Below is a small trained network, with its code and all its weights. Each question gives an input and a class and asks what happens when units are switched off, that is, made to give their printed mean instead of their output.

import numpy as np


def w(rows, s, z=0):
    codes = np.array(rows[::2]) - 128.0
    scale = np.full(codes.shape[1], s)
    scale[-1] = z or s
    return codes * scale


def norm(h):
    return h / np.sqrt((h * h).mean(-1, keepdims=True) + 1e-5)


def f(y):
    return np.maximum(y, 0)


def log_softmax(a):
    a = a - a.max(-1, keepdims=True)
    return a - np.log(np.exp(a).sum(-1, keepdims=True))


def net(x, mask):
    res = np.array(x, float).reshape(1, 3) / 4 @ E
    u = 0
    for l in range(4):
        y = f(norm(res) @ A[l][:, :-1].T + A[l][:, -1])
        res = res + np.where(mask[u : u + 9], y, B[l][:, -1]) @ B[l][:, :-1]
        u += 9
    return log_softmax(norm(res)[-1] @ U[:, :-1].T + U[:, -1])


A, B = {}, {}
E = w([
[48,75,187,222,150,189],'x0',
[153,169,17,222,90,160],'x1',
[254,158,149,179,189,195],'x2',
],0.00081)
A[0] = w([
[87,62,174,132,152,135,1],'L0N1',
[70,40,237,34,89,54,192],'L0N2',
[222,132,125,180,136,182,66],'L0N3',
[85,131,116,148,107,156,23],'L0N4',
[136,121,133,146,142,136,82],'L0N5',
[201,192,88,52,98,52,13],'L0N6',
[150,171,203,91,248,175,21],'L0N7',
[104,104,224,35,77,67,27],'L0N8',
[139,173,129,100,188,149,8],'L0N9',
],0.0015,0.00071)
B[0] = w([
[91,159,168,160,140,112,158],'L0N1',
[106,229,94,140,246,185,252],'L0N2',
[66,172,107,91,223,132,188],'L0N3',
[98,98,143,151,140,125,140],'L0N4',
[134,135,136,130,131,151,135],'L0N5',
[49,68,167,141,165,168,197],'L0N6',
[175,31,161,137,7,93,178],'L0N7',
[115,166,56,105,211,132,189],'L0N8',
[139,89,140,134,86,103,136],'L0N9',
],0.0015)
A[1] = w([
[185,175,117,90,136,140,115],'L1N1',
[79,88,143,170,108,160,90],'L1N2',
[164,133,190,100,158,124,87],'L1N3',
[90,120,94,140,53,131,96],'L1N4',
[142,150,64,85,108,71,98],'L1N5',
[145,126,68,98,3,50,6],'L1N6',
[179,136,124,156,124,157,89],'L1N7',
[98,78,165,88,115,85,142],'L1N8',
[162,151,123,148,100,145,87],'L1N9',
],0.0027,0.0014)
B[1] = w([
[96,107,107,128,100,70,235],'L1N1',
[113,144,103,104,97,94,236],'L1N2',
[126,92,106,150,62,103,212],'L1N3',
[140,103,135,162,81,119,217],'L1N4',
[149,156,129,134,161,192,255],'L1N5',
[82,164,254,157,161,232,228],'L1N6',
[91,150,102,95,147,128,195],'L1N7',
[135,170,102,125,133,144,208],'L1N8',
[105,144,102,103,146,115,161],'L1N9',
],0.003,0.001)
A[2] = w([
[157,103,143,177,157,157,12],'L2N1',
[241,92,160,55,87,65,37],'L2N2',
[73,180,135,97,115,122,134],'L2N3',
[92,141,130,108,108,122,82],'L2N4',
[107,64,101,155,69,100,87],'L2N5',
[163,34,252,165,113,157,3],'L2N6',
[151,142,192,82,193,136,214],'L2N7',
[159,149,82,63,126,83,212],'L2N8',
[94,106,158,117,162,61,14],'L2N9',
],0.0025,0.00069)
B[2] = w([
[125,136,151,84,117,141,170],'L2N1',
[4,93,162,199,81,154,214],'L2N2',
[168,99,157,130,140,136,240],'L2N3',
[164,107,147,130,137,131,167],'L2N4',
[189,114,121,110,110,87,180],'L2N5',
[171,201,22,45,164,82,210],'L2N6',
[119,103,100,160,92,85,253],'L2N7',
[170,137,99,142,117,108,231],'L2N8',
[148,127,151,141,132,166,169],'L2N9',
],0.0035,0.0012)
A[3] = w([
[145,178,131,136,97,251,72],'L3N1',
[175,135,119,58,156,104,157],'L3N2',
[89,96,153,71,137,108,238],'L3N3',
[148,175,113,149,113,251,102],'L3N4',
[155,156,91,154,115,200,150],'L3N5',
[180,147,69,43,141,97,126],'L3N6',
[134,62,122,169,24,81,1],'L3N7',
[96,72,158,185,93,184,102],'L3N8',
[109,111,167,183,203,184,148],'L3N9',
],0.0026,0.0008)
B[3] = w([
[84,72,209,120,151,122,234],'L3N1',
[212,175,52,154,139,136,195],'L3N2',
[201,124,147,161,103,221,203],'L3N3',
[82,83,213,79,142,125,254],'L3N4',
[105,99,191,44,146,115,232],'L3N5',
[249,210,54,71,193,134,228],'L3N6',
[123,119,74,254,68,49,220],'L3N7',
[214,164,117,73,146,115,226],'L3N8',
[90,99,213,56,76,152,235],'L3N9',
],0.0021,0.0016)
U = w([
[241,210,29,72,192,122,141],'0',
[55,99,254,94,149,201,226],'1',
[111,97,79,245,22,56,1],'2',
],0.0073,0.0007)

Each question gives the input, the list of numbers given to net, and the class t.
The units are the neurons (one row each of A and B). Each row of codes is followed by its name. A weight is (code - 128) times the scale printed after its matrix; where a second scale follows, it is the last column's (A, B and U).
mask holds one flag per neuron, layer by layer. A switched-off neuron (its flag False) gives its mean, the last column of its row in B, instead of its output. The means were averaged over made-up inputs and are rounded, as every weight is.
A unit's drop is (log p(t) with every unit on - log p(t) with that unit switched off) / (log p(t) with every unit on - log p(t) with every unit switched off).
unit that matters most: the unit with the biggest drop
top k neurons: the k neurons with the biggest drops, biggest first
top k neurons in layer l: the k neurons of layer l with the biggest drops, biggest first
drop when u is switched off: that unit's drop, to one decimal
input [-3,5,-4], class 1: unit that matters most -> L1N6
input [-1,0,-7], class 0: top 2 neurons -> [L0N2, L2N2]
input [4,-8,1], class 0: top 2 neurons -> [L2N6, L0N7]
input [1,2,0], class 2: top 3 neurons -> [L0N2, L1N6, L1N5]
input [8,-8,1], class 0: top 3 neurons in layer 0 -> [L0N7, L0N3, L0N6]
input [0,-8,5], class 2: top 2 neurons -> [L2N7, L2N2]
input [-1,-4,1], class 2: top 2 neurons -> [L0N7, L1N3]
input [-2,-7,-1], class 0: top 2 neurons -> [L0N2, L0N8]
input [-3,0,2], class 2: top 2 neurons -> [L0N2, L2N2]
input [-8,6,-1], class 1: top 2 neurons -> [L1N6, L0N2]
input [-2,1,-3], class 1: top 3 neurons -> [L0N3, L2N6, L1N5]
input [5,1,-8], class 2: top 3 neurons -> [L1N6, L2N5, L1N4]
input [0,-3,-5], class 0: top 2 neurons -> [L2N2, L1N6]
input [-4,-7,7], class 2: top neuron -> [L2N2]
input [2,3,4], class 1: drop when L2N6 is switched off -> 0.1
input [3,-6,4], class 0: drop when L2N6 is switched off -> 1.1
input [-7,-1,7], class 2: drop when L2N2 is switched off -> 0.7
